Here is a tiny trained network, its code and every weight. The questions are about switching its units off for an input and a class, where a switched-off unit gives its printed mean instead of its output.

import numpy as np


def w(rows, s, z=0):
    codes = np.array(rows[::2]) - 128.0
    scale = np.full(codes.shape[1], s)
    scale[-1] = z or s
    return codes * scale


def f(y):
    return y / 2 * (1 + np.tanh(0.7978845608 * (y + 0.044715 * y**3)))


def log_softmax(a):
    a = a - a.max(-1, keepdims=True)
    return a - np.log(np.exp(a).sum(-1, keepdims=True))


def net(x, mask):
    res = np.array(x, float).reshape(1, 6) / 4 @ E
    y = f(res @ A[0][:, :-1].T + A[0][:, -1])
    res = res + np.where(mask, y, B[0][:, -1]) @ B[0][:, :-1]
    return log_softmax(res[-1] @ U[:, :-1].T + U[:, -1])


A, B = {}, {}
E = w([
[150,110,197,254,108,181,174,89,131],'x0',
[79,118,124,138,199,58,114,7,93],'x1',
[184,176,159,78,135,127,213,84,125],'x2',
[152,140,72,154,138,253,104,138,15],'x3',
[115,143,133,128,107,129,126,128,129],'x4',
[194,155,51,161,58,70,109,90,131],'x5',
],0.0091)
A[0] = w([
[128,171,86,8,140,109,107,144,103,104],'n1',
[173,131,127,100,94,168,158,203,180,167],'n2',
[162,147,190,214,120,144,164,94,126,92],'n3',
[66,91,110,171,99,108,50,181,137,254],'n4',
[71,128,115,127,167,118,121,36,117,194],'n5',
[124,109,120,157,117,135,126,190,138,176],'n6',
[57,117,173,107,178,172,135,160,132,111],'n7',
[169,154,42,177,86,87,124,125,135,124],'n8',
[178,145,78,126,144,231,118,115,53,67],'n9',
[177,88,173,132,139,65,148,168,202,121],'n10',
[198,174,164,39,123,143,226,100,106,107],'n11',
[89,147,155,111,153,145,155,144,108,33],'n12',
],0.013,0.0038)
B[0] = w([
[41,33,195,211,145,175,153,137,149,242],'n1',
[156,145,223,191,160,114,153,136,18,230],'n2',
[40,21,152,144,185,151,129,147,136,222],'n3',
[143,163,46,170,197,135,139,87,146,244],'n4',
[181,190,187,174,130,132,182,184,56,246],'n5',
[159,138,146,140,176,128,147,89,127,180],'n6',
[154,66,125,60,102,56,45,65,157,215],'n7',
[122,81,204,33,151,99,38,93,167,219],'n8',
[52,191,102,102,66,38,166,140,166,252],'n9',
[28,207,64,82,53,92,157,136,118,236],'n10',
[178,144,4,157,198,122,77,82,151,233],'n11',
[179,95,116,94,96,64,152,112,158,154],'n12',
],0.012,0.011)
U = w([
[49,49,148,158,164,126,169,180,139,98],'0',
[65,205,97,87,82,29,185,195,122,102],'1',
[171,188,212,141,177,55,159,140,2,111],'2',
[177,84,177,15,134,35,62,98,113,129],'3',
[98,165,137,120,177,98,138,116,98,254],'4',
[158,156,31,165,194,100,117,135,132,121],'5',
[126,222,154,122,125,161,109,211,109,123],'6',
[138,162,141,22,109,251,128,138,130,95],'7',
],0.0079,0.0086)

Each question gives the input, the list of numbers given to net, and the class t.
The units are the neurons (one row each of A and B). Each row of codes is followed by its name. A weight is (code - 128) times the scale printed after its matrix; where a second scale follows, it is the last column's (A, B and U).
mask holds one flag per neuron, in row order. A switched-off neuron (its flag False) gives its mean, the last column of its row in B, instead of its output. The means were averaged over made-up inputs and are rounded, as every weight is.
A unit's drop is (log p(t) with every unit on - log p(t) with that unit switched off) / (log p(t) with every unit on - log p(t) with every unit switched off).
most important unit: the unit with the biggest drop
k most important neurons: the k neurons with the biggest drops, biggest first
drop when u is switched off: that unit's drop, to one decimal
input [-5,7,8,3,-5,5], class 5: most important unit -> n11
input [6,-8,-4,-1,7,5], class 2: 2 most important neurons -> n2, n1
input [6,6,-4,-1,2,5], class 0: 2 most important neurons -> n3, n2
input [-6,-1,0,1,-1,-5], class 0: 2 most important neurons -> n1, n8
input [5,0,-6,2,-5,-6], class 3: 3 most important neurons -> n7, n1, n11
input [-6,8,0,2,1,3], class 2: 2 most important neurons -> n5, n3
input [7,-7,6,5,4,6], class 0: 2 most important neurons -> n3, n5
input [6,1,-7,1,-2,-5], class 5: 4 most important neurons -> n4, n1, n8, n2
input [-4,6,2,-5,-6,4], class 2: 3 most important neurons -> n5, n9, n3
input [0,-6,1,-6,6,8], class 3: 3 most important neurons -> n8, n9, n5
input [5,-3,-4,4,-4,7], class 3: 2 most important neurons -> n8, n1
input [2,-2,-6,2,5,6], class 3: 2 most important neurons -> n8, n11
input [0,7,5,8,3,-1], class 1: 2 most important neurons -> n9, n2
input [-4,-2,-8,-1,-3,4], class 5: most important unit -> n4
input [-8,-7,3,6,-6,0], class 0: drop when n5 is switched off -> 0.3
input [6,7,-8,3,-3,-5], class 5: drop when n2 is switched off -> 1.7
input [4,-1,2,2,-1,5], class 3: drop when n1 is switched off -> 0.7
